Below is a small trained network, with its code and all its weights. Each question gives an input and a class and asks what happens when units are switched off, that is, made to give their printed mean instead of their output.

import numpy as np


def w(rows, s, z=0):
    codes = np.array(rows[::2]) - 128.0
    scale = np.full(codes.shape[1], s)
    scale[-1] = z or s
    return codes * scale


def f(y):
    return y / 2 * (1 + np.tanh(0.7978845608 * (y + 0.044715 * y**3)))


def log_softmax(a):
    a = a - a.max(-1, keepdims=True)
    return a - np.log(np.exp(a).sum(-1, keepdims=True))


def net(x, mask):
    res = np.array(x, float).reshape(1, 8) / 4 @ E
    y = f(res @ A[0][:, :-1].T + A[0][:, -1])
    res = res + np.where(mask, y, B[0][:, -1]) @ B[0][:, :-1]
    return log_softmax(res[-1] @ U[:, :-1].T + U[:, -1])


A, B = {}, {}
E = w([
[192,94,2,77,140,111,35,122,102,216,130],'x0',
[180,79,94,207,89,117,160,145,252,177,58],'x1',
[108,122,149,122,118,129,114,148,129,154,125],'x2',
[96,120,164,117,129,108,117,179,120,187,104],'x3',
[140,197,178,145,237,220,74,158,194,163,114],'x4',
[183,81,134,187,134,196,160,249,92,166,254],'x5',
[135,138,84,131,135,144,154,102,137,82,141],'x6',
[159,29,163,60,134,224,199,59,87,185,65],'x7',
],0.0086)
A[0] = w([
[119,182,134,153,211,174,94,116,195,149,127,139],'N0',
[73,173,132,94,131,109,116,60,192,138,42,54],'N1',
[103,136,146,84,142,122,123,105,63,93,175,70],'N2',
[91,146,93,66,112,75,127,75,186,98,74,25],'N3',
[100,83,105,153,32,74,153,97,83,137,142,137],'N4',
[140,88,119,132,114,57,181,122,170,146,139,141],'N5',
[166,98,111,182,186,171,131,104,201,95,107,71],'N6',
[141,112,152,133,108,176,165,189,123,111,170,103],'N7',
[152,95,62,75,135,97,78,128,91,137,114,112],'N8',
[152,93,96,165,159,167,177,192,119,158,198,152],'N9',
[90,148,127,54,171,145,100,119,74,100,187,86],'N10',
[73,161,106,191,128,100,38,111,139,114,169,96],'N11',
[124,109,129,161,94,120,172,116,250,178,100,114],'N12',
[107,164,212,154,137,149,196,103,145,69,91,65],'N13',
[156,70,144,159,113,147,94,170,101,94,140,164],'N14',
[95,134,88,129,23,130,130,123,52,108,112,72],'N15',
[80,200,160,66,167,125,95,59,36,141,150,83],'N16',
[119,196,85,126,111,55,79,195,201,83,147,102],'N17',
[158,144,157,64,168,169,195,87,139,166,91,71],'N18',
[98,135,142,57,134,132,127,143,95,129,145,36],'N19',
[124,144,135,135,91,137,77,66,144,102,129,6],'N20',
[130,45,94,109,78,105,173,113,146,103,119,100],'N21',
[141,62,91,154,119,113,82,109,218,166,94,99],'N22',
[158,122,32,64,136,136,54,124,132,167,130,133],'N23',
[71,147,146,132,121,118,118,101,104,120,60,93],'N24',
[138,79,156,110,115,187,164,29,149,156,101,74],'N25',
[103,152,164,136,130,159,156,124,140,110,117,109],'N26',
[125,86,129,133,87,92,134,106,102,116,143,160],'N27',
[118,167,139,146,188,204,103,106,148,145,100,105],'N28',
[134,95,133,69,114,189,169,81,107,174,99,89],'N29',
[175,153,101,130,181,170,59,130,129,150,103,97],'N30',
[105,106,231,151,111,117,194,141,159,49,90,40],'N31',
[174,109,128,152,90,109,154,113,185,126,101,87],'N32',
[178,77,146,61,106,186,182,151,109,121,96,92],'N33',
[87,129,84,165,94,120,157,91,133,122,151,136],'N34',
[119,131,149,77,136,98,115,83,160,115,54,23],'N35',
[85,132,151,212,138,119,118,108,127,99,155,61],'N36',
],0.011,0.0024)
B[0] = w([
[72,212,185,67,200,197,164,56,98,202,83,216],'N0',
[137,109,81,212,120,83,97,36,172,245,209,247],'N1',
[213,54,218,183,163,191,196,137,163,165,101,193],'N2',
[130,96,132,138,119,113,71,74,112,168,206,233],'N3',
[7,209,189,80,234,189,128,125,86,247,67,222],'N4',
[123,158,194,132,160,195,196,117,184,178,97,176],'N5',
[134,138,159,118,144,194,140,172,162,145,166,182],'N6',
[57,131,77,217,95,83,67,59,146,155,211,183],'N7',
[71,88,57,153,50,162,109,148,72,87,91,192],'N8',
[106,166,105,196,104,100,82,12,201,148,236,217],'N9',
[248,53,165,204,116,202,226,179,236,175,112,203],'N10',
[213,172,204,50,115,89,79,154,112,65,122,204],'N11',
[225,78,167,168,120,177,227,158,215,150,69,209],'N12',
[45,105,52,177,63,136,70,185,81,107,76,228],'N13',
[66,166,101,118,87,82,146,79,147,176,186,166],'N14',
[11,160,244,118,226,198,159,107,131,196,92,198],'N15',
[220,34,119,193,158,169,210,153,180,159,131,236],'N16',
[210,190,255,56,93,44,133,183,130,18,151,238],'N17',
[166,221,215,51,85,61,115,181,80,99,129,200],'N18',
[147,58,126,145,129,104,164,150,202,114,107,165],'N19',
[134,103,101,156,99,99,113,99,107,142,163,160],'N20',
[99,124,193,124,198,159,130,143,96,114,137,195],'N21',
[183,78,115,195,112,191,175,186,164,88,114,198],'N22',
[66,58,58,173,69,139,4,182,53,58,89,213],'N23',
[135,167,74,157,102,109,74,74,123,151,182,197],'N24',
[182,183,121,106,147,66,105,153,171,71,131,213],'N25',
[49,137,99,154,96,166,91,177,91,119,78,168],'N26',
[44,223,176,78,175,163,85,101,91,166,86,179],'N27',
[32,191,167,22,227,190,127,31,63,152,81,197],'N28',
[167,122,214,51,49,32,76,204,141,63,121,208],'N29',
[48,111,86,117,165,197,93,99,56,120,64,189],'N30',
[85,73,65,212,75,152,72,183,67,30,63,230],'N31',
[136,82,135,151,101,196,160,157,200,159,131,176],'N32',
[190,204,116,71,87,18,119,126,143,66,194,195],'N33',
[129,120,137,102,144,104,131,112,128,143,113,168],'N34',
[160,183,112,186,87,53,85,11,184,180,167,209],'N35',
[103,121,85,64,115,104,114,145,122,76,133,168],'N36',
],0.0062,0.014)
U = w([
[115,156,100,160,113,106,53,49,140,197,250,169],'0',
[195,83,166,140,132,225,175,178,180,147,85,73],'1',
[50,204,176,20,191,217,109,102,80,173,61,254],'2',
[176,188,181,2,91,63,78,182,117,57,132,58],'3',
[61,87,61,140,84,187,28,185,58,63,55,27],'4',
],0.0087,0.0017)

Each question gives the input, the list of numbers given to net, and the class t.
The units are the neurons (one row each of A and B). Each row of codes is followed by its name. A weight is (code - 128) times the scale printed after its matrix; where a second scale follows, it is the last column's (A, B and U).
mask holds one flag per neuron, in row order. A switched-off neuron (its flag False) gives its mean, the last column of its row in B, instead of its output. The means were averaged over made-up inputs and are rounded, as every weight is.
A unit's drop is (log p(t) with every unit on - log p(t) with that unit switched off) / (log p(t) with every unit on - log p(t) with every unit switched off).
The circuit of an input: a set's keep is (log p(t) with only the set's units on - log p(t) with every unit switched off) / (log p(t) with every unit on - log p(t) with every unit switched off). Starting from the 12 units with the biggest drops (on a tie, the unit counted first), units are removed one at a time, each time the one whose removal leaves the highest keep (on an exact tie, the one counted first), for as long as the keep stays at least 0.8.
units of the circuit, in order: the units of the circuit, biggest drop first
unit that matters most: the unit with the biggest drop
top k neurons: the k neurons with the biggest drops, biggest first
drop of u: that unit's drop, to one decimal
input [7,5,3,4,3,8,4,2], class 0: unit that matters most	N9
input [1,0,-4,-6,0,0,0,0], class 4: top 2 neurons	N1, N17
input [-5,-6,-7,-4,-2,-4,-4,3], class 1: top 3 neurons	N16, N2, N10
input [-5,0,-6,2,-8,-6,7,-2], class 2: top 2 neurons	N4, N15
input [7,-8,0,5,-8,-3,0,-8], class 1: top 3 neurons	N10, N16, N2
input [5,-4,-2,1,-6,-3,6,0], class 2: top 3 neurons	N15, N4, N31
input [4,4,-7,-3,7,1,7,6], class 2: top 2 neurons	N28, N0
input [-1,-4,-6,6,-4,-3,1,1], class 1: top 3 neurons	N16, N28, N0
input [3,-3,3,3,7,6,-7,-5], class 2: top 2 neurons	N0, N1
input [3,-7,5,2,1,-8,-2,-6], class 0: top 2 neurons	N1, N3
input [-8,2,-5,-7,0,-6,8,0], class 4: top 2 neurons	N31, N13
input [8,-1,1,-4,-5,-7,-7,0], class 4: top 4 neurons	N23, N8, N9, N22
input [6,8,-5,-4,1,-8,-8,8], class 0: top 3 neurons	N1, N35, N3
input [-4,1,-7,-5,-7,7,5,6], class 0: top 3 neurons	N9, N7, N33
input [-3,-4,-6,-7,4,-4,3,-8], class 3: top neuron	N17
input [7,-8,-3,-8,7,0,-7,3], class 1: top 2 neurons	N10, N16
input [5,3,3,-4,-6,0,1,-8], class 3: drop of N17	1.1
input [-8,-2,2,-1,4,-6,-5,2], class 4: drop of N13	0.6
input [3,-1,2,-4,-3,3,1,-5], class 3: drop of N6	0.0
input [8,2,5,-8,1,-5,5,-6], class 4: units of the circuit, in order	N23
input [-8,3,-1,2,6,-4,1,-5], class 4: drop of N31	1.4
